Below are the code and all the weights of a small trained network. Each question names an input and a class and asks about switching units off, where a switched-off unit gives its printed mean instead of its output.

import numpy as np


def w(rows, s, z=0):
    codes = np.array(rows[::2]) - 128.0
    scale = np.full(codes.shape[1], s)
    scale[-1] = z or s
    return codes * scale


def norm(h):
    return h / np.sqrt((h * h).mean(-1, keepdims=True) + 1e-5)


def f(y):
    return np.maximum(y, 0)


def log_softmax(a):
    a = a - a.max(-1, keepdims=True)
    return a - np.log(np.exp(a).sum(-1, keepdims=True))


def net(x, mask):
    res = np.array(x, float).reshape(1, 4) / 4 @ E
    u = 0
    for l in range(4):
        y = f(norm(res) @ A[l][:, :-1].T + A[l][:, -1])
        res = res + np.where(mask[u : u + 4], y, B[l][:, -1]) @ B[l][:, :-1]
        u += 4
    return log_softmax(norm(res)[-1] @ U[:, :-1].T + U[:, -1])


A, B = {}, {}
E = w([
[117,185,180,186,70,109,102,140],'x0',
[151,113,59,103,149,162,149,5],'x1',
[207,126,211,37,103,59,210,153],'x2',
[145,221,158,76,95,62,215,78],'x3',
],0.012)
A[0] = w([
[155,97,13,173,170,183,28,186,90],'L0N1',
[110,73,11,113,132,116,171,2,100],'L0N2',
[144,116,129,193,202,198,85,158,2],'L0N3',
[150,194,71,60,166,235,145,88,73],'L0N4',
],0.0093,0.0062)
B[0] = w([
[70,26,110,130,48,224,106,208,254],'L0N1',
[213,77,54,184,177,69,165,85,251],'L0N2',
[243,158,158,152,100,255,50,230,175],'L0N3',
[179,65,102,187,130,103,246,96,190],'L0N4',
],0.0077,0.0079)
A[1] = w([
[53,74,57,124,144,201,60,151,6],'L1N1',
[194,128,197,2,170,86,175,182,85],'L1N2',
[138,159,93,206,115,165,144,123,125],'L1N3',
[134,141,180,37,134,124,142,126,13],'L1N4',
],0.0091,0.0024)
B[1] = w([
[79,42,226,209,114,148,92,86,238],'L1N1',
[27,112,130,2,16,99,93,135,254],'L1N2',
[76,125,161,155,134,46,99,130,190],'L1N3',
[170,89,75,125,31,194,64,185,170],'L1N4',
],0.011,0.0074)
A[2] = w([
[110,112,91,155,181,244,106,208,85],'L2N1',
[92,254,168,235,130,122,57,147,113],'L2N2',
[214,116,117,116,227,99,163,87,112],'L2N3',
[119,137,162,79,100,98,141,142,3],'L2N4',
],0.0095,0.0051)
B[2] = w([
[112,112,178,184,141,248,69,114,252],'L2N1',
[142,179,166,113,205,126,159,107,253],'L2N2',
[170,172,119,138,112,76,188,92,223],'L2N3',
[133,107,167,96,105,166,145,147,191],'L2N4',
],0.015,0.005)
A[3] = w([
[131,118,177,79,3,86,149,160,86],'L3N1',
[191,119,25,93,177,118,122,26,17],'L3N2',
[67,135,77,148,165,32,126,188,16],'L3N3',
[141,206,119,119,180,105,75,155,4],'L3N4',
],0.0079,0.0035)
B[3] = w([
[156,200,69,148,90,160,88,199,254],'L3N1',
[201,119,7,123,173,118,189,73,191],'L3N2',
[159,124,115,226,170,129,194,213,131],'L3N3',
[218,219,180,208,99,49,128,85,141],'L3N4',
],0.011,0.0071)
U = w([
[145,178,153,30,20,81,139,208,143],'0',
[100,48,143,220,150,193,53,138,231],'1',
[146,250,206,150,202,78,157,123,3],'2',
[201,125,11,121,143,77,236,48,97],'3',
],0.013,0.0026)

Each question gives the input, the list of numbers given to net, and the class t.
The units are the neurons (one row each of A and B). Each row of codes is followed by its name. A weight is (code - 128) times the scale printed after its matrix; where a second scale follows, it is the last column's (A, B and U).
mask holds one flag per neuron, layer by layer. A switched-off neuron (its flag False) gives its mean, the last column of its row in B, instead of its output. The means were averaged over made-up inputs and are rounded, as every weight is.
A unit's drop is (log p(t) with every unit on - log p(t) with that unit switched off) / (log p(t) with every unit on - log p(t) with every unit switched off).
The circuit of an input: a set's keep is (log p(t) with only the set's units on - log p(t) with every unit switched off) / (log p(t) with every unit on - log p(t) with every unit switched off). Starting from the 12 units with the biggest drops (on a tie, the unit counted first), units are removed one at a time, each time the one whose removal leaves the highest keep (on an exact tie, the one counted first), for as long as the keep stays at least 0.8.
units of the circuit, in order: the units of the circuit, biggest drop first
most important unit: the unit with the biggest drop
top k neurons: the k neurons with the biggest drops, biggest first
drop of u: that unit's drop, to one decimal
input [2,-6,1,-1], class 0: most important unit : L0N1
input [8,6,2,0], class 3: units of the circuit, in order : L1N2, L2N1
input [-8,-3,2,-2], class 0: top 2 neurons : L1N2, L0N3
input [7,-6,1,2], class 2: units of the circuit, in order : L2N2, L1N2
input [-8,4,-5,1], class 3: top 2 neurons : L0N2, L0N4
input [0,-1,-1,2], class 2: top 2 neurons : L1N2, L0N1
input [-5,-7,-5,7], class 2: top 2 neurons : L1N2, L2N2
input [8,-4,-2,-2], class 2: top 2 neurons : L2N2, L0N1
input [-1,-8,-4,3], class 2: drop of L0N1 : 0.3
input [-3,8,6,-8], class 3: drop of L2N3 : 0.0
input [-8,2,-6,2], class 3: drop of L0N2 : 2.8
